Below are the code and all the weights of a small trained network. Each question names an input and a class and asks about switching units off, where a switched-off unit gives its printed mean instead of its output.

import numpy as np


def w(rows, s, z=0):
    codes = np.array(rows[::2]) - 128.0
    scale = np.full(codes.shape[1], s)
    scale[-1] = z or s
    return codes * scale


def f(y):
    return np.maximum(y, 0)


def log_softmax(a):
    a = a - a.max(-1, keepdims=True)
    return a - np.log(np.exp(a).sum(-1, keepdims=True))


def net(x, mask):
    res = np.array(x, float).reshape(1, 3) / 4 @ E
    y = f(res @ A[0][:, :-1].T + A[0][:, -1])
    res = res + np.where(mask, y, B[0][:, -1]) @ B[0][:, :-1]
    return log_softmax(res[-1] @ U[:, :-1].T + U[:, -1])


A, B = {}, {}
E = w([
[83,111,162,133,206,183,125,134,54,151,202,58],'x0',
[153,132,6,167,134,111,98,166,187,108,225,119],'x1',
[162,76,82,101,122,185,135,60,109,147,229,194],'x2',
],0.015)
A[0] = w([
[142,119,127,103,78,116,140,104,149,134,60,211,141],'N0',
[123,121,88,114,175,119,134,169,105,128,210,22,78],'N1',
[118,133,121,142,150,99,138,178,145,127,66,51,122],'N2',
[143,114,159,130,166,167,139,115,48,133,187,98,124],'N3',
[108,121,231,124,185,171,128,113,8,135,177,71,163],'N4',
[78,140,147,142,156,111,145,80,138,113,167,150,107],'N5',
[134,125,96,122,111,128,114,121,151,132,134,177,171],'N6',
[106,136,116,130,150,129,128,94,168,116,100,183,54],'N7',
[122,138,123,143,158,144,112,166,135,118,206,104,78],'N8',
[143,129,173,126,115,110,125,157,147,128,40,96,115],'N9',
[126,127,61,132,124,114,133,154,175,120,137,100,254],'N10',
[117,126,205,113,164,157,141,117,85,128,200,89,131],'N11',
[129,122,230,102,104,145,125,68,75,132,72,198,64],'N12',
[121,129,220,124,133,140,137,100,65,141,77,154,158],'N13',
],0.013,0.0035)
B[0] = w([
[158,122,215,188,118,120,145,150,106,126,49,236,186],'N0',
[98,123,100,254,144,176,148,107,118,165,150,103,207],'N1',
[77,138,175,120,100,92,47,130,200,80,144,109,190],'N2',
[111,127,115,68,123,96,35,133,48,174,145,110,208],'N3',
[134,120,251,56,77,157,46,130,80,123,80,168,252],'N4',
[146,160,90,95,99,133,135,175,142,132,96,82,147],'N5',
[178,139,78,69,128,84,132,144,137,119,141,120,163],'N6',
[123,142,123,110,133,155,115,116,139,150,106,204,146],'N7',
[147,130,80,214,149,151,164,140,136,104,116,65,182],'N8',
[39,140,183,108,201,65,173,120,185,83,98,101,191],'N9',
[150,127,65,164,130,48,90,120,130,147,168,162,184],'N10',
[105,144,154,95,95,128,107,120,35,153,121,144,208],'N11',
[126,114,117,167,183,246,236,115,84,125,116,61,209],'N12',
[209,101,90,74,94,174,192,125,169,113,243,121,208],'N13',
],0.017,0.03)
U = w([
[164,87,156,132,158,194,228,105,118,101,75,152,142],'0',
[163,126,2,189,161,103,127,123,137,151,195,81,224],'1',
[132,102,164,44,62,177,113,104,56,154,100,123,165],'2',
[96,145,124,206,110,149,68,132,85,147,134,80,10],'3',
[240,131,67,125,92,68,117,154,166,97,150,191,106],'4',
[75,188,121,152,132,22,91,178,199,91,78,139,133],'5',
[89,134,171,77,128,119,136,130,175,60,124,77,91],'6',
],0.0091,0.0014)

Each question gives the input, the list of numbers given to net, and the class t.
The units are the neurons (one row each of A and B). Each row of codes is followed by its name. A weight is (code - 128) times the scale printed after its matrix; where a second scale follows, it is the last column's (A, B and U).
mask holds one flag per neuron, in row order. A switched-off neuron (its flag False) gives its mean, the last column of its row in B, instead of its output. The means were averaged over made-up inputs and are rounded, as every weight is.
A unit's drop is (log p(t) with every unit on - log p(t) with that unit switched off) / (log p(t) with every unit on - log p(t) with every unit switched off).
The circuit of an input: a set's keep is (log p(t) with only the set's units on - log p(t) with every unit switched off) / (log p(t) with every unit on - log p(t) with every unit switched off). Starting from the 12 units with the biggest drops (on a tie, the unit counted first), units are removed one at a time, each time the one whose removal leaves the highest keep (on an exact tie, the one counted first), for as long as the keep stays at least 0.8.
circuit, biggest first: the units of the circuit, biggest drop first
top k neurons: the k neurons with the biggest drops, biggest first
drop when u is switched off: that unit's drop, to one decimal
input [-7,-4,-8], class 6: top 4 neurons	N2, N9, N12, N13
input [-1,-7,6], class 0: circuit, biggest first	N12
input [7,8,5], class 3: top 3 neurons	N13, N11, N3
input [-1,1,-1], class 5: top 3 neurons	N13, N12, N4
input [7,4,4], class 3: top 2 neurons	N1, N8
input [-3,-7,-7], class 0: top 2 neurons	N12, N0
input [2,-7,-6], class 6: top 2 neurons	N9, N2
input [-4,-3,-8], class 6: top 2 neurons	N13, N10
input [-2,-7,-8], class 6: top 2 neurons	N2, N9
input [-1,-4,-4], class 6: top 3 neurons	N9, N2, N1
input [-5,7,2], class 4: top 2 neurons	N12, N1
input [-4,-3,-6], class 6: top 2 neurons	N2, N9
input [-3,4,-1], class 4: drop when N9 is switched off	0.2
input [8,4,2], class 3: circuit, biggest first	N1
input [-5,-7,-5], class 0: drop when N12 is switched off	0.3
input [-1,-6,-8], class 6: drop when N2 is switched off	0.6
input [2,0,-7], class 5: drop when N4 is switched off	0.1
